Questions about the row below.
1) Find the entry just right of 144.
2) Find the entry just left of 130.
[144 130 108 102]
1) 130
2) 144

Questions about the matrix below. Indices start at 1.
1) Find the entry at row 1, column 3.
2) Find the entry in the top-left corner.
3) Find the entry in the top-right corner.
4) Find the entry at row 1, column 2.
5) Find the bottom entry of the column that holds the smallest entry.
6) Find the entry in row 2 and column 1.
7) Find the entry directly below the smallest entry.
8) Find the entry directly below 113.
[[139 134 116 126 122 134]
 [125 149 125 139 125 131]
 [127 136 134 125 125 117]
 [124 121 131 129 130 133]
 [134 142 127 129 129 118]
 [138 112 128 111 114 135]
 [122 124 119 136 122 127]
 [121 144 124 121 148 128]
 [126 131 118 131 135 134]
 [137 127 122 125 139 104]
 [108 136 132 122 126 127]
 [113 128 124 149 136 124]
 [127 121 135 125 121 125]]
1) 116
2) 139
3) 134
4) 134
5) 125
6) 125
7) 127
8) 127

X =
[[115 149 128 107 136 128 125 119 130]
 [114 122 150 121 113 127 147 145 132]
 [122 148 133 121 127 136 147 130 119]
 [138 130 129 140 123 112 147 135 136]
 [135 135 125 120 114 121 118 142 118]
 [121 125 114 108 124 113 126 124 115]
 [120 124 142 142 146 128 123 124 111]
 [137 109 156 125 120 127 141 102 139]
 [150 147 136 139 121 130 122 128 136]
 [140 129 115 143 119 105 118 137 138]
 [131 120 128 114 134 149 127 122 129]
 [125 126 116 117 134 119 108 109 138]
 [113 137 123 124 129 126 128 141 135]
 [127 110 102 132 113 140 100 134 148]
 [124 140 108 134 136 120 151 139 128]]
Counting starts at 1.
Which number is the entry at row 1, column 1?
A: 115
The entry in the bottom-left corner is 124
Which number is the largest entry?
A: 156
Which number is the entry at row 2, column 2?
A: 122
Which number is the entry in row 1 and column 2?
A: 149
Which number is the entry just right of the largest entry?
A: 125
The entry at row 3, column 3 is 133
Which number is the entry directly below the smallest entry?
A: 151
The entry in the bottom-right corner -> 128
Which number is the entry at row 1, column 3?
A: 128
Which number is the entry at row 2, column 1?
A: 114
The entry in the top-right corner: 130
The entry at row 3, column 1 -> 122
Which number is the entry directly above the largest entry?
A: 142
The entry directly below the centre entry: 121
The entry at row 2, column 3 -> 150
The entry in row 3 and column 2 is 148
Which number is the entry just right of the smallest entry?
A: 134
Which number is the entry directly above the centre entry?
A: 146
Which number is the entry just left of the largest entry?
A: 109
The entry directly above the smallest entry -> 128
The entry at the centre -> 120
Which number is the entry just left of 151?
A: 120
The entry just left of the smallest entry: 140

B =
[[125 134 123 130 124 135 126 135]
 [127 130 123 130 127 131 125 132]
 [127 131 121 133 129 130 126 131]
 [128 132 122 130 127 130 126 131]
 [138 135 139 120 107 113 146 116]
 [132 123 121 126 129 129 128 127]
 [127 131 123 130 127 129 126 127]
 [124 134 127 128 122 133 125 133]
 [124 128 132 121 108 121 118 124]
 [112 127 127 129 119 120 125 137]
 [128 121 140 130 118 135 126 137]
 [128 120 136 121 115 126 123 123]
 [125 135 130 137 128 124 142 137]
 [126 130 121 133 132 131 124 135]]
Rows and columns are numbered from 1.
The entry at row 1, column 1 -> 125
The bottom entry of the column that holds the largest entry is 124
Report the bottom-left entry.
Answer: 126
The entry directly above the largest entry -> 126
Report the entry in the top-right corner.
Answer: 135
The entry in row 3 and column 3 -> 121
Report the bottom-right entry.
Answer: 135
The entry at row 1, column 2 -> 134
The entry at row 2, column 1 -> 127
Report the entry in row 1 and column 3.
Answer: 123
The entry just right of the smallest entry -> 113
Report the entry at row 3, column 1.
Answer: 127
The entry directly above the smallest entry -> 127
Report the entry directly below 138.
Answer: 132
The entry at row 3, column 2: 131
Report the bottom entry of the column that holds the smallest entry.
Answer: 132
The top entry of the column that holds the smallest entry is 124
The largest entry -> 146
The entry just left of the smallest entry is 120

arr =
[[118 120 101 134 118 127 131]
 [127 113 113 139 127 128 132]
 [124 111 102 143 125 128 131]
 [124 116 106 145 130 126 131]
 [126 122 116 134 127 129 129]
 [130 126 124 134 131 128 128]
 [121 116 106 135 124 135 127]]
Rows and columns are numbered from 1.
Which number is the entry in row 1 and column 1?
A: 118
The top entry of the column that holds the smallest entry: 101
The entry directly above the largest entry: 143
Which number is the entry in the bottom-left corner?
A: 121
Which number is the bottom entry of the column that holds the largest entry?
A: 135
The bottom-right entry: 127
Which number is the entry in the top-right corner?
A: 131
The top entry of the column that holds the largest entry: 134
The entry in row 2 and column 3 -> 113
Which number is the entry at row 3, column 1?
A: 124
Which number is the centre entry?
A: 145

W =
[[144 134 123 100 111 131]
 [120 126 122 128 128 117]
 [122 156 112 128 114 123]
 [114 151 125 128 148 131]]
Rows and columns are numbered from 1.
Report the entry in row 2 and column 1.
120
The entry in the top-right corner is 131
The entry directly below the smallest entry is 128
Report the bottom-right entry.
131
Report the entry directly above 120.
144
Report the entry at row 1, column 3.
123
Report the entry just right of 151.
125
The entry directly below 120 -> 122
Report the entry just right of 156.
112

Questions about the matrix below. Counting starts at 1.
1) What is the entry in row 1 and column 1?
2) What is the entry in row 2 and column 1?
3) What is the top-right entry?
4) What is the bottom-right entry?
5) What is the entry at row 3, column 3?
6) What is the entry at row 3, column 1?
7) What is the top entry of the column that holds the smallest entry?
8) What is the entry directly above 123?
124,136,140,126,117,121,143,124,109,104,122
128,120,124,125,130,141,124,127,146,132,129
125,131,133,125,123,129,135,125,124,115,125
128,120,124,126,131,140,126,128,146,132,131
1) 124
2) 128
3) 122
4) 131
5) 133
6) 125
7) 104
8) 130

A =
129	134	131	129	131	137	125	129	134	118	116	126	128	124
125	138	132	132	133	130	120	131	134	120	128	120	124	130
130	134	129	126	128	123	124	125	136	133	134	141	133	125
119	124	125	125	126	128	126	126	125	128	135	128	124	129
113	128	128	128	127	128	130	128	127	113	127	129	125	126
123	127	126	126	127	104	122	126	128	128	125	131	124	121
Counting starts at 1.
The entry in row 1 and column 3: 131
What is the entry at row 1, column 2? 134
The entry directly above the smallest entry is 128
What is the top-right entry? 124
What is the entry just right of 135? 128
What is the entry in row 3 and column 1? 130
What is the entry at row 2, column 1? 125
The entry at row 1, column 1: 129
The entry directly above 141 -> 120
The bottom-right entry is 121
What is the top entry of the column that holds the smallest entry? 137
What is the entry just left of the largest entry? 134
The minimum: 104
What is the entry just right of the largest entry? 133
What is the entry in row 2 and column 3? 132
